Here is a tiny trained network, its code and every weight. The questions are about switching its units off for an input and a class, where a switched-off unit gives its printed mean instead of its output.

import numpy as np


def w(rows, s, z=0):
    codes = np.array(rows[::2]) - 128.0
    scale = np.full(codes.shape[1], s)
    scale[-1] = z or s
    return codes * scale


def norm(h):
    return h / np.sqrt((h * h).mean(-1, keepdims=True) + 1e-5)


def f(y):
    return np.maximum(y, 0)


def log_softmax(a):
    a = a - a.max(-1, keepdims=True)
    return a - np.log(np.exp(a).sum(-1, keepdims=True))


def net(x, mask):
    res = np.array(x, float).reshape(1, 6) / 4 @ E
    u = 0
    for l in range(2):
        y = f(norm(res) @ A[l][:, :-1].T + A[l][:, -1])
        res = res + np.where(mask[u : u + 5], y, B[l][:, -1]) @ B[l][:, :-1]
        u += 5
    return log_softmax(norm(res)[-1] @ U[:, :-1].T + U[:, -1])


A, B = {}, {}
E = w([
[102,194,101,161,85,33,115,186,86,135],'x0',
[94,71,41,36,151,136,114,67,141,46],'x1',
[115,176,212,255,127,134,59,91,171,78],'x2',
[127,187,106,55,142,232,146,203,146,173],'x3',
[228,178,214,26,168,89,131,35,153,160],'x4',
[53,114,167,185,31,195,183,132,97,91],'x5',
],0.0063)
A[0] = w([
[190,79,87,134,179,48,168,98,37,188,52],'0.n1',
[170,21,98,62,159,158,85,119,135,95,7],'0.n2',
[119,87,138,77,136,202,175,52,188,128,62],'0.n3',
[153,107,85,2,137,121,84,148,143,161,91],'0.n4',
[128,122,57,116,64,173,131,176,132,97,140],'0.n5',
],0.0071,0.0016)
B[0] = w([
[33,68,94,96,164,134,67,241,112,64,232],'0.n1',
[208,94,120,171,153,129,201,110,199,136,228],'0.n2',
[172,161,146,183,69,117,84,57,138,175,225],'0.n3',
[42,83,254,91,35,117,114,234,195,85,252],'0.n4',
[119,69,139,122,232,89,150,102,128,56,229],'0.n5',
],0.0092,0.0047)
A[1] = w([
[169,164,173,87,125,184,175,108,122,176,228],'1.n1',
[116,95,4,117,162,141,104,90,109,124,1],'1.n2',
[124,218,159,144,106,98,83,182,135,122,236],'1.n3',
[158,180,103,168,109,107,43,121,116,137,162],'1.n4',
[128,114,194,188,99,110,101,145,102,157,211],'1.n5',
],0.011,0.0017)
B[1] = w([
[241,142,179,245,217,61,137,84,96,202,186],'1.n1',
[163,237,158,197,146,122,122,163,28,255,171],'1.n2',
[209,123,172,208,118,142,170,28,124,107,254],'1.n3',
[194,90,183,131,64,166,165,32,142,203,203],'1.n4',
[182,37,238,54,125,115,165,121,228,129,245],'1.n5',
],0.0082,0.0069)
U = w([
[55,135,45,207,169,139,124,174,29,108,89],'0',
[116,250,100,61,94,184,77,123,127,147,1],'1',
[247,124,207,182,122,132,133,46,171,162,181],'2',
[66,56,151,56,113,129,117,219,183,76,224],'3',
],0.011,0.0036)

Each question gives the input, the list of numbers given to net, and the class t.
The units are the neurons (one row each of A and B). Each row of codes is followed by its name. A weight is (code - 128) times the scale printed after its matrix; where a second scale follows, it is the last column's (A, B and U).
mask holds one flag per neuron, layer by layer. A switched-off neuron (its flag False) gives its mean, the last column of its row in B, instead of its output. The means were averaged over made-up inputs and are rounded, as every weight is.
A unit's drop is (log p(t) with every unit on - log p(t) with that unit switched off) / (log p(t) with every unit on - log p(t) with every unit switched off).
most important unit: the unit with the biggest drop
top k neurons: the k neurons with the biggest drops, biggest first
k most important neurons of layer l: the k neurons of layer l with the biggest drops, biggest first
drop when u is switched off: that unit's drop, to one decimal
input [5,3,-1,-6,-2,7], class 3: most important neuron of layer 1	(1.n3)
input [-1,2,2,-5,-5,2], class 0: top 2 neurons	(0.n4 0.n3)
input [8,-1,2,7,-6,-3], class 0: top 4 neurons	(0.n5 0.n3 1.n5 0.n4)
input [-5,-6,-8,-8,-7,-1], class 0: top 2 neurons	(0.n4 1.n2)
input [0,5,-5,-2,8,-7], class 3: top 2 neurons	(0.n4 0.n1)
input [4,5,-7,-6,-8,-3], class 0: top 2 neurons	(1.n2 1.n5)
input [8,5,-8,-4,-6,1], class 0: top 2 neurons	(1.n2 1.n5)
input [7,2,1,7,-6,7], class 0: 2 most important neurons of layer 0	(0.n4 0.n5)
input [-3,8,8,6,-6,5], class 0: top 2 neurons	(0.n4 1.n5)
input [7,1,-3,5,3,6], class 3: 2 most important neurons of layer 0	(0.n5 0.n3)
input [-7,3,-8,-5,-1,0], class 3: top 2 neurons	(0.n4 0.n1)
input [8,8,5,5,2,6], class 0: 2 most important neurons of layer 0	(0.n4 0.n5)
input [0,3,0,8,-1,0], class 3: top 2 neurons	(0.n5 0.n4)
input [1,5,2,6,2,-8], class 3: top 2 neurons	(0.n4 1.n4)
input [6,-5,-6,0,1,-8], class 3: most important unit	0.n1
input [3,3,0,-5,-5,5], class 0: top 2 neurons	(0.n4 1.n2)
input [8,-3,-5,4,-6,4], class 0: top 3 neurons	(0.n4 1.n5 0.n5)
input [5,-7,-6,7,3,-7], class 3: top 3 neurons	(0.n4 0.n1 0.n3)
input [5,6,-1,-6,-7,-7], class 0: top 2 neurons	(1.n2 1.n5)
input [4,3,-1,-7,7,4], class 3: 2 most important neurons of layer 0	(0.n1 0.n3)
input [6,-3,-5,-2,7,-8], class 3: most important neuron of layer 0	(0.n1)
input [2,8,-8,-3,3,-8], class 3: drop when 0.n4 is switched off	0.3
